Here is a tiny trained network, its code and every weight. The questions are about switching its units off for an input and a class, where a switched-off unit gives its printed mean instead of its output.

import numpy as np


def w(rows, s, z=0):
    codes = np.array(rows[::2]) - 128.0
    scale = np.full(codes.shape[1], s)
    scale[-1] = z or s
    return codes * scale


def f(y):
    return np.maximum(y, 0)


def log_softmax(a):
    a = a - a.max(-1, keepdims=True)
    return a - np.log(np.exp(a).sum(-1, keepdims=True))


def net(x, mask):
    res = np.array(x, float).reshape(1, 5) / 4 @ E
    y = f(res @ A[0][:, :-1].T + A[0][:, -1])
    res = res + np.where(mask, y, B[0][:, -1]) @ B[0][:, :-1]
    return log_softmax(res[-1] @ U[:, :-1].T + U[:, -1])


A, B = {}, {}
E = w([
[139,40,1],'x0',
[250,103,194],'x1',
[128,128,128],'x2',
[81,62,229],'x3',
[127,128,127],'x4',
],0.0097)
A[0] = w([
[146,177,109,163],'neuron 1',
[149,249,96,84],'neuron 2',
[66,157,94,247],'neuron 3',
[77,209,155,191],'neuron 4',
[225,77,143,49],'neuron 5',
[147,146,149,159],'neuron 6',
[133,146,101,49],'neuron 7',
[168,99,118,114],'neuron 8',
[86,155,217,172],'neuron 9',
[116,66,169,102],'neuron 10',
[171,181,60,139],'neuron 11',
[211,132,172,73],'neuron 12',
[193,110,158,134],'neuron 13',
[104,138,104,25],'neuron 14',
[125,114,169,216],'neuron 15',
[151,128,141,153],'neuron 16',
[115,62,96,13],'neuron 17',
[129,200,167,255],'neuron 18',
[133,82,101,129],'neuron 19',
[148,153,108,190],'neuron 20',
[80,153,121,162],'neuron 21',
[102,51,180,126],'neuron 22',
],0.019,0.0043)
B[0] = w([
[114,78,153,188],'neuron 1',
[121,100,251,236],'neuron 2',
[32,121,154,250],'neuron 3',
[184,236,117,237],'neuron 4',
[128,219,21,231],'neuron 5',
[144,125,160,166],'neuron 6',
[124,113,85,159],'neuron 7',
[167,146,98,181],'neuron 8',
[183,250,126,254],'neuron 9',
[48,127,123,201],'neuron 10',
[143,172,24,250],'neuron 11',
[124,85,234,216],'neuron 12',
[122,52,132,208],'neuron 13',
[143,79,92,159],'neuron 14',
[165,146,109,194],'neuron 15',
[145,111,147,160],'neuron 16',
[61,138,188,198],'neuron 17',
[163,176,220,231],'neuron 18',
[76,150,132,197],'neuron 19',
[169,123,108,181],'neuron 20',
[125,183,91,196],'neuron 21',
[27,140,107,227],'neuron 22',
],0.034,0.012)
U = w([
[110,140,177,254],'0',
[177,188,17,43],'1',
[39,38,1,168],'2',
[15,58,187,25],'3',
[252,46,177,73],'4',
],0.0084,0.0066)

Each question gives the input, the list of numbers given to net, and the class t.
The units are the neurons (one row each of A and B). Each row of codes is followed by its name. A weight is (code - 128) times the scale printed after its matrix; where a second scale follows, it is the last column's (A, B and U).
mask holds one flag per neuron, in row order. A switched-off neuron (its flag False) gives its mean, the last column of its row in B, instead of its output. The means were averaged over made-up inputs and are rounded, as every weight is.
A unit's drop is (log p(t) with every unit on - log p(t) with that unit switched off) / (log p(t) with every unit on - log p(t) with every unit switched off).
The circuit of an input: a set's keep is (log p(t) with only the set's units on - log p(t) with every unit switched off) / (log p(t) with every unit on - log p(t) with every unit switched off). Starting from the 12 units with the biggest drops (on a tie, the unit counted first), units are removed one at a time, each time the one whose removal leaves the highest keep (on an exact tie, the one counted first), for as long as the keep stays at least 0.8.
circuit, biggest first: the units of the circuit, biggest drop first
top k neurons: the k neurons with the biggest drops, biggest first
drop when u is switched off: that unit's drop, to one decimal
input [-1,-4,5,-8,5], class 0: circuit, biggest first : neuron 2
input [0,-6,3,8,-7], class 1: top 2 neurons : neuron 9; neuron 2
input [0,-4,-6,7,-4], class 1: top 4 neurons : neuron 2; neuron 9; neuron 12; neuron 18
input [7,1,8,1,6], class 2: circuit, biggest first : neuron 9; neuron 2
input [0,-6,-5,8,8], class 1: top 2 neurons : neuron 9; neuron 2
input [-4,-7,8,1,0], class 1: top 3 neurons : neuron 4; neuron 12; neuron 9
input [-2,-8,4,-7,4], class 0: top 3 neurons : neuron 2; neuron 4; neuron 3
input [-7,-8,-1,2,2], class 1: top 2 neurons : neuron 4; neuron 9
input [1,-6,-4,5,-3], class 3: top 3 neurons : neuron 11; neuron 5; neuron 3
input [-4,-8,8,1,-2], class 1: top 2 neurons : neuron 4; neuron 12
input [-2,-7,-2,-7,-4], class 0: top 4 neurons : neuron 2; neuron 4; neuron 3; neuron 5
input [2,0,2,7,4], class 3: top 2 neurons : neuron 11; neuron 5
input [3,-1,-5,0,-6], class 2: top 4 neurons : neuron 2; neuron 18; neuron 9; neuron 12
input [-6,-2,5,7,-5], class 1: circuit, biggest first : neuron 9
input [-5,-7,-2,2,5], class 1: top 2 neurons : neuron 4; neuron 9
input [1,4,6,8,-3], class 2: top 2 neurons : neuron 22; neuron 2
input [-1,7,-8,-7,6], class 4: drop when neuron 12 is switched off : 0.3
input [2,-8,-5,2,0], class 3: drop when neuron 11 is switched off : 0.8
input [-8,-5,-7,5,-4], class 1: drop when neuron 20 is switched off : 0.0
input [3,8,8,-2,-7], class 1: circuit, biggest first : neuron 5
